arr =
[[109 111 112 131 146 142 136 130 125 131 135]
 [114 110 121 130 138 138 141 134 123 135 126]
 [112 110 125 134 147 141 145 137 122 133 129]
 [112 112 102 127 146 142 124 124 125 132 132]
 [111 111 114 121 152 138 139 138 119 136 135]]
Indices start at 1.
(1, 1) => 109
(4, 10) => 132
(2, 7) => 141
(2, 3) => 121
(4, 8) => 124
(3, 4) => 134
(5, 10) => 136
(1, 5) => 146
(2, 4) => 130
(5, 4) => 121
(2, 8) => 134
(3, 3) => 125
(4, 11) => 132
(5, 2) => 111
(3, 8) => 137
(1, 9) => 125
(4, 6) => 142
(2, 1) => 114
(4, 5) => 146

a = [[117, 145, 133, 137, 147, 100, 140, 111, 127, 138], [112, 135, 114, 142, 111, 154, 144, 127, 140, 129], [122, 127, 105, 134, 110, 139, 131, 124, 150, 139], [125, 134, 153, 130, 146, 136, 139, 138, 108, 112], [153, 107, 130, 104, 123, 116, 101, 131, 127, 131], [139, 119, 116, 120, 120, 114, 112, 113, 149, 145], [156, 116, 139, 111, 139, 112, 110, 138, 122, 124], [141, 112, 125, 116, 111, 156, 117, 144, 126, 117]]
Rows and columns are counted from 1.
(1, 1)	117
(1, 4)	137
(3, 10)	139
(1, 9)	127
(6, 3)	116
(6, 5)	120
(2, 2)	135
(2, 9)	140
(3, 1)	122
(1, 7)	140
(5, 8)	131
(5, 2)	107
(8, 9)	126
(8, 1)	141
(8, 5)	111
(4, 9)	108
(4, 2)	134
(7, 2)	116
(7, 10)	124
(4, 1)	125
(7, 7)	110
(8, 10)	117
(3, 8)	124
(2, 8)	127
(1, 6)	100
(7, 3)	139
(3, 2)	127
(2, 10)	129
(3, 6)	139
(2, 7)	144
(7, 1)	156

X = ((140, 146, 117, 136, 110, 141, 113, 121, 135, 125, 128, 137), (126, 126, 147, 147, 129, 141, 135, 146, 140, 119, 140, 137), (118, 112, 135, 145, 132, 139, 139, 144, 140, 130, 133, 138), (143, 155, 135, 121, 124, 125, 119, 121, 121, 118, 131, 123), (116, 108, 112, 109, 139, 110, 134, 118, 116, 143, 114, 116), (116, 105, 115, 132, 133, 130, 138, 134, 133, 143, 122, 133), (126, 124, 114, 108, 137, 112, 130, 114, 115, 142, 117, 117), (117, 110, 138, 119, 146, 115, 142, 134, 121, 131, 128, 118))
Indices start at 1.
(1, 1) -> 140
(5, 5) -> 139
(4, 4) -> 121
(1, 5) -> 110
(7, 3) -> 114
(7, 10) -> 142
(4, 6) -> 125
(2, 9) -> 140
(3, 10) -> 130
(5, 10) -> 143
(4, 5) -> 124
(3, 8) -> 144
(8, 9) -> 121
(1, 3) -> 117
(7, 11) -> 117
(3, 6) -> 139
(1, 11) -> 128
(4, 7) -> 119
(4, 8) -> 121
(3, 1) -> 118
(7, 9) -> 115
(6, 10) -> 143
(5, 12) -> 116
(2, 7) -> 135
(1, 10) -> 125
(1, 9) -> 135
(6, 4) -> 132
(7, 2) -> 124
(8, 7) -> 142
(2, 4) -> 147
(3, 4) -> 145

A =
[[132 129 133 142 127 130 118 134 156]
 [136 133 121 126 128 128 130 148 144]
 [132 131 129 121 127 133 136 132 130]
 [132 130 138 132 133 130 148 134 118]
 [123 128 130 121 126 133 123 137 144]]
Rows and columns are counted from 1.
row 1 col 1: 132
row 2 col 5: 128
row 5 col 7: 123
row 1 col 6: 130
row 4 col 4: 132
row 5 col 8: 137
row 3 col 1: 132
row 2 col 9: 144
row 1 col 7: 118
row 4 col 7: 148
row 3 col 9: 130
row 2 col 8: 148
row 1 col 3: 133
row 2 col 6: 128
row 4 col 9: 118

B =
134  126  126  134  125  125  134  127  138  125
108  119  132  145  116  112  116  144  132  118
129  126  128  125  137  131  125  126  140  129
133  126  130  132  123  134  134  126  122  131
130  127  129  125  132  134  125  125  145  142
130  126  127  126  122  118  128  111  131  107
109  134  127  121  152  140  125  125  157  135
131  129  127  133  130  124  126  128  132  135
128  107  127  126  140  116  103  128  120   99
125  123  123  142  147  129  124  112  123  148
129  124  134  124  146  134  116  124  120  127
129  125  122  124  125  135  126  125  123  131
129  126  130  123  130  130  129  129  123  137
141  137  109  139  134  139  122  126  149  119
Rows and columns are counted from 1.
(1, 1) -> 134
(4, 1) -> 133
(6, 1) -> 130
(6, 10) -> 107
(7, 10) -> 135
(10, 5) -> 147
(2, 7) -> 116
(7, 7) -> 125
(8, 10) -> 135
(1, 8) -> 127
(12, 7) -> 126
(14, 1) -> 141
(2, 1) -> 108
(13, 8) -> 129
(13, 2) -> 126
(5, 6) -> 134
(4, 5) -> 123
(9, 5) -> 140
(2, 8) -> 144
(10, 1) -> 125
(5, 2) -> 127
(13, 1) -> 129
(11, 2) -> 124
(8, 4) -> 133
(8, 7) -> 126
(9, 1) -> 128
(3, 4) -> 125
(11, 9) -> 120
(1, 3) -> 126
(11, 7) -> 116
(6, 8) -> 111
(3, 5) -> 137
(11, 6) -> 134
